Here is a tiny trained network, its code and every weight. The questions are about switching its units off for an input and a target symbol, where a switched-off unit gives its printed mean instead of its output.

import numpy as np


def w(rows, s, z=0):
    codes = np.array(rows[::2]) - 128.0
    scale = np.full(codes.shape[1], s)
    scale[-1] = z or s
    return codes * scale


def f(y):
    return y / 2 * (1 + np.tanh(0.7978845608 * (y + 0.044715 * y**3)))


def softmax(a):
    e = np.exp(a - a.max(-1, keepdims=True))
    return e / e.sum(-1, keepdims=True)


def log_softmax(a):
    a = a - a.max(-1, keepdims=True)
    return a - np.log(np.exp(a).sum(-1, keepdims=True))


def net(x, mask):
    ids = ['βγζλξπ'.index(c) for c in x.split()]
    T = len(ids)
    res = E[ids] + P[:T]
    q, k, v = (res @ M[0].T for M in (Q, K, V))
    z = softmax(np.where(np.tri(T) > 0, q @ k.T / 2**0.5, -1e9)) @ v
    res = res + np.where(mask[0], z, O[0][:, -1]) @ O[0][:, :-1]
    y = f(res @ A[0][:, :-1].T + A[0][:, -1])
    res = res + np.where(mask[1:9], y, B[0][:, -1]) @ B[0][:, :-1]
    return log_softmax(res[-1] @ U[:, :-1].T + U[:, -1])


Q, K, V, O, A, B = {}, {}, {}, {}, {}, {}
E = w([
[160,148,193,91,33,142,193,90],'β',
[114,78,53,47,197,136,154,208],'γ',
[73,128,132,186,21,126,2,9],'ζ',
[151,109,113,56,122,155,196,155],'λ',
[98,102,107,109,89,118,113,125],'ξ',
[71,86,69,119,179,87,100,183],'π',
],0.0089)
P = w([
[155,59,86,96,100,80,123,88],'0',
[135,122,76,182,97,145,228,55],'1',
[80,99,115,151,73,190,173,137],'2',
[192,78,143,188,121,141,70,149],'3',
[189,187,79,129,175,127,130,17],'4',
[49,111,145,84,86,154,127,149],'5',
[119,54,199,163,130,185,54,169],'6',
[143,183,112,43,165,110,129,67],'7',
[20,171,126,10,95,112,172,115],'8',
[117,147,191,121,162,141,104,132],'9',
[195,153,146,88,209,133,97,76],'10',
],0.012)
Q[0] = w([
[255,234,127,72,213,39,49,77],'head 1',
[235,27,197,217,127,178,41,222],'head 1',
],0.0076)
K[0] = w([
[6,177,132,75,98,105,198,151],'head 1',
[169,178,67,169,154,101,171,93],'head 1',
],0.013)
V[0] = w([
[210,129,39,60,187,150,239,170],'head 1',
[205,200,243,106,1,166,227,70],'head 1',
],0.0053)
O[0] = w([
[69,202,87,43,2,54,184,153,125],'head 1',
[19,82,171,90,176,116,146,62,252],'head 1',
],0.0099,0.0024)
A[0] = w([
[112,170,87,85,51,71,141,156,2],'neuron 1',
[19,109,162,135,130,121,128,58,65],'neuron 2',
[92,131,101,77,83,38,199,139,56],'neuron 3',
[209,254,85,177,67,106,82,228,174],'neuron 4',
[184,101,177,121,203,177,204,167,226],'neuron 5',
[94,73,113,123,131,52,217,125,15],'neuron 6',
[118,183,115,66,80,73,154,154,39],'neuron 7',
[77,81,77,102,174,88,72,131,124],'neuron 8',
],0.0071,0.0032)
B[0] = w([
[104,176,115,171,127,117,111,137,189],'neuron 1',
[200,136,131,100,153,137,149,172,254],'neuron 2',
[76,200,180,163,172,129,62,143,220],'neuron 3',
[254,130,153,64,160,161,107,187,198],'neuron 4',
[87,114,96,167,99,128,100,95,205],'neuron 5',
[157,107,174,97,174,158,153,124,157],'neuron 6',
[74,172,126,149,128,119,94,129,187],'neuron 7',
[137,103,91,142,63,130,128,96,181],'neuron 8',
],0.0089,0.0048)
U = w([
[132,81,18,133,3,119,145,67,255],'β',
[134,118,190,71,177,163,129,122,212],'γ',
[36,181,120,141,112,95,110,102,58],'ζ',
[135,141,160,182,192,162,85,122,19],'λ',
[144,186,142,138,148,127,92,161,25],'ξ',
[217,114,118,133,114,122,159,166,81],'π',
],0.0068,0.0047)

Each question gives the input, a string of symbols that net reads in full, and the target symbol t.
The units are the heads (2 rows each of Q, K, V and O) and the neurons (one row each of A and B). Each row of codes is followed by its name. A weight is (code - 128) times the scale printed after its matrix; where a second scale follows, it is the last column's (O, A, B and U).
mask holds one flag per unit, heads first, then neurons. A switched-off unit (its flag False) gives its mean, the last column of its rows in O or B, instead of its output. The means were averaged over made-up inputs and are rounded, as every weight is.
A unit's drop is (log p(t) with every unit on - log p(t) with that unit switched off) / (log p(t) with every unit on - log p(t) with every unit switched off).
The circuit of an input: a set's keep is (log p(t) with only the set's units on - log p(t) with every unit switched off) / (log p(t) with every unit on - log p(t) with every unit switched off). Starting from all 9 units, units are removed one at a time, each time the one whose removal leaves the highest keep (on an exact tie, the one counted first), for as long as the keep stays at least 0.8.
circuit, biggest first: the units of the circuit, biggest drop first
unit that matters most: the unit with the biggest drop
k most important neurons: the k neurons with the biggest drops, biggest first
drop when u is switched off: that unit's drop, to one decimal
input ξ λ π λ β β, target ζ: circuit, biggest first => head 1; neuron 4; neuron 3; neuron 7
input π γ β β γ γ β β π λ λ, target π: circuit, biggest first => head 1; neuron 4
input γ π β ξ λ ξ β ξ ξ λ ξ, target β: unit that matters most => neuron 3
input β γ β γ, target ξ: circuit, biggest first => head 1; neuron 4; neuron 3; neuron 1
input λ λ β, target ζ: circuit, biggest first => head 1; neuron 3; neuron 7
input β λ λ ξ, target ζ: circuit, biggest first => head 1; neuron 3
input γ γ π, target ξ: 2 most important neurons => neuron 4; neuron 3
input β γ γ ξ λ ξ β λ, target β: 4 most important neurons => neuron 3; neuron 5; neuron 4; neuron 2
input β β β β β ξ λ λ λ λ γ, target ζ: circuit, biggest first => head 1; neuron 4; neuron 2
input β β β λ β ξ β π, target β: 2 most important neurons => neuron 8; neuron 3
input π γ β ξ, target ξ: 4 most important neurons => neuron 4; neuron 3; neuron 1; neuron 7
input π β ζ ζ γ γ ξ β, target ξ: 2 most important neurons => neuron 4; neuron 7
input γ π λ π π, target ζ: circuit, biggest first => head 1; neuron 3; neuron 4
input ζ ζ ζ β γ λ λ β π λ ζ, target π: 2 most important neurons => neuron 4; neuron 3
input β β β, target γ: most important neuron => neuron 2
input λ ξ λ, target ζ: drop when neuron 5 is switched off => 0.0
input λ β λ β π ξ β, target π: drop when head 1 is switched off => 1.1
input ξ π ζ ξ λ β ζ β β, target λ: drop when head 1 is switched off => 0.8
input π λ γ ξ λ, target ξ: 4 most important neurons => neuron 4; neuron 3; neuron 7; neuron 1
input λ β β γ λ γ, target ξ: most important neuron => neuron 4
input β ξ ζ β λ β β π ζ, target γ: 2 most important neurons => neuron 2; neuron 5
